Below is a small trained network, with its code and all its weights. Each question gives an input and a class and asks what happens when units are switched off, that is, made to give their printed mean instead of their output.

import numpy as np


def w(rows, s, z=0):
    codes = np.array(rows[::2]) - 128.0
    scale = np.full(codes.shape[1], s)
    scale[-1] = z or s
    return codes * scale


def f(y):
    return np.maximum(y, 0)


def log_softmax(a):
    a = a - a.max(-1, keepdims=True)
    return a - np.log(np.exp(a).sum(-1, keepdims=True))


def net(x, mask):
    res = np.array(x, float).reshape(1, 4) / 4 @ E
    y = f(res @ A[0][:, :-1].T + A[0][:, -1])
    res = res + np.where(mask, y, B[0][:, -1]) @ B[0][:, :-1]
    return log_softmax(res[-1] @ U[:, :-1].T + U[:, -1])


A, B = {}, {}
E = w([
[108,2,94,73,178,82,104,172],'x0',
[161,121,173,109,201,114,136,136],'x1',
[219,73,95,162,77,42,181,212],'x2',
[158,116,136,62,82,217,99,144],'x3',
],0.011)
A[0] = w([
[115,128,140,136,220,51,132,120,44],'neuron 1',
[41,218,122,155,106,147,125,82,219],'neuron 2',
[136,68,140,88,146,218,117,136,14],'neuron 3',
[177,104,121,139,79,79,138,161,108],'neuron 4',
[135,108,127,92,141,176,114,130,2],'neuron 5',
[130,126,106,117,91,98,147,145,110],'neuron 6',
[134,119,127,149,115,127,116,141,80],'neuron 7',
[175,132,129,123,108,119,141,129,104],'neuron 8',
[148,171,155,141,134,125,137,115,126],'neuron 9',
[155,150,131,123,107,186,119,122,186],'neuron 10',
[67,3,100,95,98,149,116,141,124],'neuron 11',
[163,119,104,131,101,111,125,143,66],'neuron 12',
[65,117,129,110,219,133,121,106,127],'neuron 13',
[154,129,145,136,202,68,134,125,177],'neuron 14',
[139,120,110,134,98,111,132,137,66],'neuron 15',
[176,143,146,133,162,108,132,143,104],'neuron 16',
[91,147,142,89,191,225,124,108,81],'neuron 17',
[123,71,125,118,135,87,142,149,230],'neuron 18',
],0.018,0.003)
B[0] = w([
[120,138,46,103,124,95,145,146,214],'neuron 1',
[133,163,145,118,126,255,147,131,249],'neuron 2',
[115,174,83,116,100,137,182,145,204],'neuron 3',
[131,83,172,138,142,82,87,116,237],'neuron 4',
[118,148,122,110,98,131,163,134,172],'neuron 5',
[138,122,158,137,141,132,124,125,178],'neuron 6',
[131,117,143,117,121,122,115,127,144],'neuron 7',
[127,110,146,134,132,93,114,117,171],'neuron 8',
[106,103,89,112,122,106,115,136,174],'neuron 9',
[118,163,145,131,118,149,178,133,195],'neuron 10',
[132,87,85,140,190,157,43,114,238],'neuron 11',
[137,115,162,125,141,98,124,118,180],'neuron 12',
[143,106,190,145,114,75,124,124,214],'neuron 13',
[124,122,95,125,119,56,139,133,211],'neuron 14',
[135,120,158,131,134,122,112,130,165],'neuron 15',
[136,116,134,144,124,75,124,124,171],'neuron 16',
[143,130,201,146,128,182,125,119,247],'neuron 17',
[114,120,79,127,126,109,109,128,219],'neuron 18',
],0.028,0.018)
U = w([
[116,167,207,149,140,212,143,122,54],'0',
[179,94,186,164,90,11,179,184,129],'1',
[36,229,40,69,71,193,254,206,255],'2',
[101,72,5,147,201,49,74,167,44],'3',
],0.008,0.00092)

Each question gives the input, the list of numbers given to net, and the class t.
The units are the neurons (one row each of A and B). Each row of codes is followed by its name. A weight is (code - 128) times the scale printed after its matrix; where a second scale follows, it is the last column's (A, B and U).
mask holds one flag per neuron, in row order. A switched-off neuron (its flag False) gives its mean, the last column of its row in B, instead of its output. The means were averaged over made-up inputs and are rounded, as every weight is.
A unit's drop is (log p(t) with every unit on - log p(t) with that unit switched off) / (log p(t) with every unit on - log p(t) with every unit switched off).
unit that matters most: the unit with the biggest drop
k most important neurons: the k neurons with the biggest drops, biggest first
drop of u: that unit's drop, to one decimal
input [8,0,-7,1], class 0: unit that matters most : neuron 17
input [-7,-4,-2,-6], class 2: 2 most important neurons : neuron 17; neuron 4
input [-5,-2,0,1], class 2: 4 most important neurons : neuron 4; neuron 17; neuron 11; neuron 13
input [-4,4,-1,4], class 2: 3 most important neurons : neuron 4; neuron 11; neuron 13
input [-5,-3,-1,2], class 2: 3 most important neurons : neuron 4; neuron 11; neuron 13
input [-6,6,-3,6], class 2: 2 most important neurons : neuron 4; neuron 3
input [-4,1,3,-7], class 3: 2 most important neurons : neuron 17; neuron 13
input [-2,-2,1,-3], class 0: 2 most important neurons : neuron 1; neuron 3
input [-4,-1,-5,6], class 2: 4 most important neurons : neuron 3; neuron 4; neuron 11; neuron 10
input [-3,-6,1,6], class 2: 2 most important neurons : neuron 17; neuron 4
input [2,0,-7,-7], class 0: 2 most important neurons : neuron 2; neuron 13
input [-2,6,6,-3], class 3: 3 most important neurons : neuron 17; neuron 13; neuron 1
input [-3,2,-4,6], class 2: drop of neuron 10 : 0.2
input [-2,4,7,-8], class 3: unit that matters most : neuron 1
input [-7,1,1,3], class 2: drop of neuron 11 : 0.2
input [-2,8,-2,1], class 1: drop of neuron 2 : 1.3
input [-8,-3,-2,-6], class 2: drop of neuron 4 : 0.1
